Below is a small trained network, with its code and all its weights. Each question gives an input and a class and asks what happens when units are switched off, that is, made to give their printed mean instead of their output.

import numpy as np


def w(rows, s, z=0):
    codes = np.array(rows[::2]) - 128.0
    scale = np.full(codes.shape[1], s)
    scale[-1] = z or s
    return codes * scale


def f(y):
    return np.maximum(y, 0)


def log_softmax(a):
    a = a - a.max(-1, keepdims=True)
    return a - np.log(np.exp(a).sum(-1, keepdims=True))


def net(x, mask):
    res = np.array(x, float).reshape(1, 3) / 4 @ E
    y = f(res @ A[0][:, :-1].T + A[0][:, -1])
    res = res + np.where(mask, y, B[0][:, -1]) @ B[0][:, :-1]
    return log_softmax(res[-1] @ U[:, :-1].T + U[:, -1])


A, B = {}, {}
E = w([
[61,112,64,199],'x0',
[215,40,119,170],'x1',
[176,122,2,78],'x2',
],0.0072)
A[0] = w([
[170,52,112,154,171],'neuron 1',
[76,132,112,137,112],'neuron 2',
[143,111,209,172,230],'neuron 3',
[131,155,90,121,70],'neuron 4',
[206,134,115,48,150],'neuron 5',
[80,181,216,118,40],'neuron 6',
[118,99,146,183,107],'neuron 7',
[35,168,171,145,250],'neuron 8',
[113,124,210,186,163],'neuron 9',
[167,127,103,90,159],'neuron 10',
[38,172,74,123,209],'neuron 11',
[94,77,101,229,148],'neuron 12',
[161,130,120,93,135],'neuron 13',
[163,107,93,97,181],'neuron 14',
[206,122,66,97,217],'neuron 15',
[159,131,89,106,140],'neuron 16',
[135,116,175,152,202],'neuron 17',
[163,43,2,175,175],'neuron 18',
[168,163,106,66,180],'neuron 19',
[121,156,228,78,187],'neuron 20',
[161,136,220,107,98],'neuron 21',
[175,124,77,96,164],'neuron 22',
[21,227,48,75,150],'neuron 23',
[125,160,209,88,181],'neuron 24',
[66,156,157,139,207],'neuron 25',
[94,146,36,111,131],'neuron 26',
[221,103,215,113,70],'neuron 27',
[135,118,155,120,126],'neuron 28',
[175,98,39,177,168],'neuron 29',
[211,63,101,194,181],'neuron 30',
[93,93,138,169,145],'neuron 31',
[192,100,190,119,85],'neuron 32',
[87,149,37,110,129],'neuron 33',
],0.009,0.0022)
B[0] = w([
[125,143,88,68,202],'neuron 1',
[88,129,140,128,160],'neuron 2',
[186,125,199,102,221],'neuron 3',
[155,109,144,122,147],'neuron 4',
[124,194,87,95,196],'neuron 5',
[102,72,187,98,209],'neuron 6',
[135,139,125,69,165],'neuron 7',
[68,157,214,129,241],'neuron 8',
[162,114,182,58,219],'neuron 9',
[148,146,94,107,172],'neuron 10',
[89,196,150,174,214],'neuron 11',
[61,126,127,56,205],'neuron 12',
[130,154,110,109,157],'neuron 13',
[165,120,98,105,181],'neuron 14',
[186,114,72,79,217],'neuron 15',
[161,111,112,104,170],'neuron 16',
[157,124,170,114,185],'neuron 17',
[118,3,118,86,253],'neuron 18',
[157,167,91,123,183],'neuron 19',
[173,119,196,184,225],'neuron 20',
[175,130,180,189,194],'neuron 21',
[177,109,101,96,190],'neuron 22',
[136,225,136,231,242],'neuron 23',
[167,115,175,181,209],'neuron 24',
[87,147,181,126,204],'neuron 25',
[185,109,176,183,192],'neuron 26',
[109,214,93,161,205],'neuron 27',
[143,133,143,145,148],'neuron 28',
[120,45,115,90,216],'neuron 29',
[121,149,71,44,229],'neuron 30',
[120,152,139,78,170],'neuron 31',
[119,193,111,156,183],'neuron 32',
[185,119,165,196,192],'neuron 33',
],0.033,0.0063)
U = w([
[118,134,63,98,3],'0',
[75,111,97,160,27],'1',
[62,176,145,226,149],'2',
[137,1,121,79,197],'3',
[142,50,100,213,128],'4',
[151,69,210,190,66],'5',
[197,172,111,150,191],'6',
[44,138,173,101,158],'7',
],0.0061,0.0028)

Each question gives the input, the list of numbers given to net, and the class t.
The units are the neurons (one row each of A and B). Each row of codes is followed by its name. A weight is (code - 128) times the scale printed after its matrix; where a second scale follows, it is the last column's (A, B and U).
mask holds one flag per neuron, in row order. A switched-off neuron (its flag False) gives its mean, the last column of its row in B, instead of its output. The means were averaged over made-up inputs and are rounded, as every weight is.
A unit's drop is (log p(t) with every unit on - log p(t) with that unit switched off) / (log p(t) with every unit on - log p(t) with every unit switched off).
The circuit of an input: a set's keep is (log p(t) with only the set's units on - log p(t) with every unit switched off) / (log p(t) with every unit on - log p(t) with every unit switched off). Starting from the 12 units with the biggest drops (on a tie, the unit counted first), units are removed one at a time, each time the one whose removal leaves the highest keep (on an exact tie, the one counted first), for as long as the keep stays at least 0.8.
circuit, biggest first: the units of the circuit, biggest drop first
k most important neurons: the k neurons with the biggest drops, biggest first
drop of u: that unit's drop, to one decimal
input [-3,4,7], class 3: circuit, biggest first : [neuron 18]
input [3,-2,-3], class 7: circuit, biggest first : [neuron 33; neuron 8]
input [-7,8,-8], class 6: 2 most important neurons : [neuron 27; neuron 32]
input [5,8,-7], class 3: 2 most important neurons : [neuron 23; neuron 11]
input [4,8,-7], class 3: 2 most important neurons : [neuron 23; neuron 11]
input [-2,4,-2], class 6: circuit, biggest first : [neuron 18; neuron 8]
input [-6,6,7], class 0: 2 most important neurons : [neuron 5; neuron 27]
input [6,-6,6], class 2: 2 most important neurons : [neuron 23; neuron 11]
input [7,-2,5], class 4: 2 most important neurons : [neuron 23; neuron 18]
input [-2,5,-5], class 6: 2 most important neurons : [neuron 27; neuron 18]
input [-2,6,-3], class 6: 2 most important neurons : [neuron 27; neuron 18]
input [-1,0,3], class 3: 2 most important neurons : [neuron 23; neuron 27]
input [4,-1,4], class 4: drop of neuron 8 : 0.1
input [8,-1,-2], class 7: circuit, biggest first : [neuron 12]
input [4,-2,-7], class 7: drop of neuron 30 : -0.1
input [-6,-8,-2], class 5: drop of neuron 20 : 0.5
